Below is a small trained network, with its code and all its weights. Each question gives an input and a class and asks what happens when units are switched off, that is, made to give their printed mean instead of their output.

import numpy as np


def w(rows, s, z=0):
    codes = np.array(rows[::2]) - 128.0
    scale = np.full(codes.shape[1], s)
    scale[-1] = z or s
    return codes * scale


def norm(h):
    return h / np.sqrt((h * h).mean(-1, keepdims=True) + 1e-5)


def f(y):
    return y / 2 * (1 + np.tanh(0.7978845608 * (y + 0.044715 * y**3)))


def log_softmax(a):
    a = a - a.max(-1, keepdims=True)
    return a - np.log(np.exp(a).sum(-1, keepdims=True))


def net(x, mask):
    res = np.array(x, float).reshape(1, 5) / 4 @ E
    u = 0
    for l in range(4):
        y = f(norm(res) @ A[l][:, :-1].T + A[l][:, -1])
        res = res + np.where(mask[u : u + 5], y, B[l][:, -1]) @ B[l][:, :-1]
        u += 5
    return log_softmax(norm(res)[-1] @ U[:, :-1].T + U[:, -1])


A, B = {}, {}
E = w([
[144,166,126,166,1,133,162,90,92,91,145,205],'x0',
[242,63,65,115,120,59,95,213,166,153,171,170],'x1',
[115,159,94,125,32,100,10,150,127,186,218,157],'x2',
[192,142,127,27,168,155,81,108,162,94,62,90],'x3',
[166,152,146,101,149,133,189,160,193,172,215,55],'x4',
],0.0092)
A[0] = w([
[160,77,124,63,255,120,133,169,173,124,133,49,3],'0.n0',
[147,113,101,183,141,141,127,119,95,111,104,210,37],'0.n1',
[150,141,175,109,182,115,156,147,201,129,115,73,27],'0.n2',
[169,118,69,66,90,107,78,149,175,138,110,143,79],'0.n3',
[193,105,109,62,246,107,206,190,239,145,187,58,49],'0.n4',
],0.0061,0.0053)
B[0] = w([
[254,135,155,101,145,87,116,147,158,109,65,90,205],'0.n0',
[100,122,196,129,134,111,114,140,218,123,170,115,132],'0.n1',
[131,80,136,172,160,129,130,162,101,176,88,141,158],'0.n2',
[92,114,173,198,103,143,168,81,165,80,159,163,165],'0.n3',
[185,148,150,55,125,216,136,76,175,175,24,99,253],'0.n4',
],0.0078,0.007)
A[1] = w([
[162,153,100,88,62,119,86,169,99,146,141,169,133],'1.n0',
[133,63,37,190,140,31,73,219,93,154,178,183,40],'1.n1',
[178,101,97,133,218,107,187,189,97,157,145,100,3],'1.n2',
[78,147,129,37,182,140,44,97,98,122,80,101,1],'1.n3',
[126,181,163,73,161,130,112,147,167,157,240,2,92],'1.n4',
],0.0086,0.0047)
B[1] = w([
[149,131,172,118,73,81,176,124,151,62,192,143,211],'1.n0',
[32,60,215,228,179,137,150,207,205,36,232,81,242],'1.n1',
[168,154,71,114,201,213,160,115,130,159,23,59,171],'1.n2',
[208,108,95,83,137,254,133,226,153,208,27,84,213],'1.n3',
[9,64,210,202,136,152,172,125,205,193,120,100,253],'1.n4',
],0.0072,0.0049)
A[2] = w([
[84,175,85,42,212,151,2,77,70,96,86,109,1],'2.n0',
[125,135,77,91,140,111,139,151,99,153,58,116,52],'2.n1',
[17,168,135,181,186,175,218,70,15,100,50,106,114],'2.n2',
[81,159,117,147,61,201,142,114,150,249,188,89,116],'2.n3',
[135,156,86,207,130,21,146,142,105,151,141,146,3],'2.n4',
],0.0066,0.003)
B[2] = w([
[176,126,115,98,165,190,156,68,208,170,53,120,156],'2.n0',
[128,113,143,143,164,159,181,71,141,154,139,147,153],'2.n1',
[51,59,211,236,128,110,111,163,254,105,218,88,254],'2.n2',
[101,78,149,147,128,97,125,86,135,36,164,202,205],'2.n3',
[140,50,137,58,165,169,147,128,166,147,155,68,129],'2.n4',
],0.0073,0.0064)
A[3] = w([
[149,144,105,82,144,93,131,152,150,255,100,72,36],'3.n0',
[140,200,96,108,114,143,121,109,91,169,117,76,8],'3.n1',
[147,150,112,106,122,93,101,98,102,128,118,155,40],'3.n2',
[154,114,107,72,79,142,89,109,181,211,143,150,46],'3.n3',
[154,190,89,45,44,130,122,111,53,151,150,181,6],'3.n4',
],0.0079,0.0024)
B[3] = w([
[25,70,153,178,192,208,194,39,86,185,121,148,253],'3.n0',
[12,116,89,151,94,110,129,34,122,110,111,159,122],'3.n1',
[180,124,104,90,172,116,147,136,170,98,141,182,105],'3.n2',
[53,164,159,254,138,131,139,78,38,68,145,209,169],'3.n3',
[229,133,17,80,104,89,126,84,117,91,95,207,137],'3.n4',
],0.0055,0.0043)
U = w([
[193,157,92,95,75,109,113,104,97,99,122,180,130],'0',
[71,110,177,188,113,112,138,121,146,92,204,145,189],'1',
[113,146,68,117,164,115,104,206,75,163,139,88,2],'2',
[143,126,145,110,190,175,144,118,142,169,46,85,176],'3',
[123,152,100,97,136,73,121,161,1,181,133,108,23],'4',
],0.015,0.0055)

Each question gives the input, the list of numbers given to net, and the class t.
The units are the neurons (one row each of A and B). Each row of codes is followed by its name. A weight is (code - 128) times the scale printed after its matrix; where a second scale follows, it is the last column's (A, B and U).
mask holds one flag per neuron, layer by layer. A switched-off neuron (its flag False) gives its mean, the last column of its row in B, instead of its output. The means were averaged over made-up inputs and are rounded, as every weight is.
A unit's drop is (log p(t) with every unit on - log p(t) with that unit switched off) / (log p(t) with every unit on - log p(t) with every unit switched off).
The circuit of an input: a set's keep is (log p(t) with only the set's units on - log p(t) with every unit switched off) / (log p(t) with every unit on - log p(t) with every unit switched off). Starting from the 12 units with the biggest drops (on a tie, the unit counted first), units are removed one at a time, each time the one whose removal leaves the highest keep (on an exact tie, the one counted first), for as long as the keep stays at least 0.8.
circuit, biggest first: the units of the circuit, biggest drop first
k most important neurons: the k neurons with the biggest drops, biggest first
top k neurons in layer l: the k neurons of layer l with the biggest drops, biggest first
drop when u is switched off: that unit's drop, to one decimal
input [-2,7,-4,-1,-8], class 1: 2 most important neurons : 1.n1, 0.n4
input [0,-2,-7,2,-4], class 1: circuit, biggest first : 2.n2
input [-1,7,-3,5,-7], class 0: circuit, biggest first : 2.n2, 1.n4, 0.n4, 3.n0
input [7,5,-5,7,5], class 0: top 2 neurons in layer 2 : 2.n2, 2.n0
input [0,4,0,-5,7], class 3: 3 most important neurons : 0.n4, 1.n2, 2.n2
input [-3,7,2,-6,8], class 3: 2 most important neurons : 0.n4, 1.n2
input [5,1,4,2,3], class 0: 2 most important neurons : 2.n2, 1.n4
input [-3,3,-8,-6,-6], class 1: 2 most important neurons : 2.n2, 0.n4
input [-8,7,7,2,0], class 1: 2 most important neurons : 0.n3, 3.n3
input [-1,1,6,6,-6], class 0: 3 most important neurons : 2.n2, 1.n4, 0.n2
input [1,6,7,8,6], class 1: 2 most important neurons : 1.n4, 3.n3
input [1,-3,6,0,-7], class 0: 3 most important neurons : 2.n2, 1.n4, 3.n4
input [7,-2,1,8,7], class 1: top 2 neurons in layer 0 : 0.n0, 0.n4
input [3,6,-4,-3,3], class 3: most important neuron : 1.n2
input [3,3,2,7,-8], class 0: drop when 2.n2 is switched off : 0.2
input [4,-1,-6,1,0], class 1: drop when 0.n0 is switched off : 0.0
input [5,-1,6,5,0], class 0: drop when 2.n2 is switched off : 0.1
input [2,-2,8,8,-1], class 0: drop when 2.n2 is switched off : 0.2
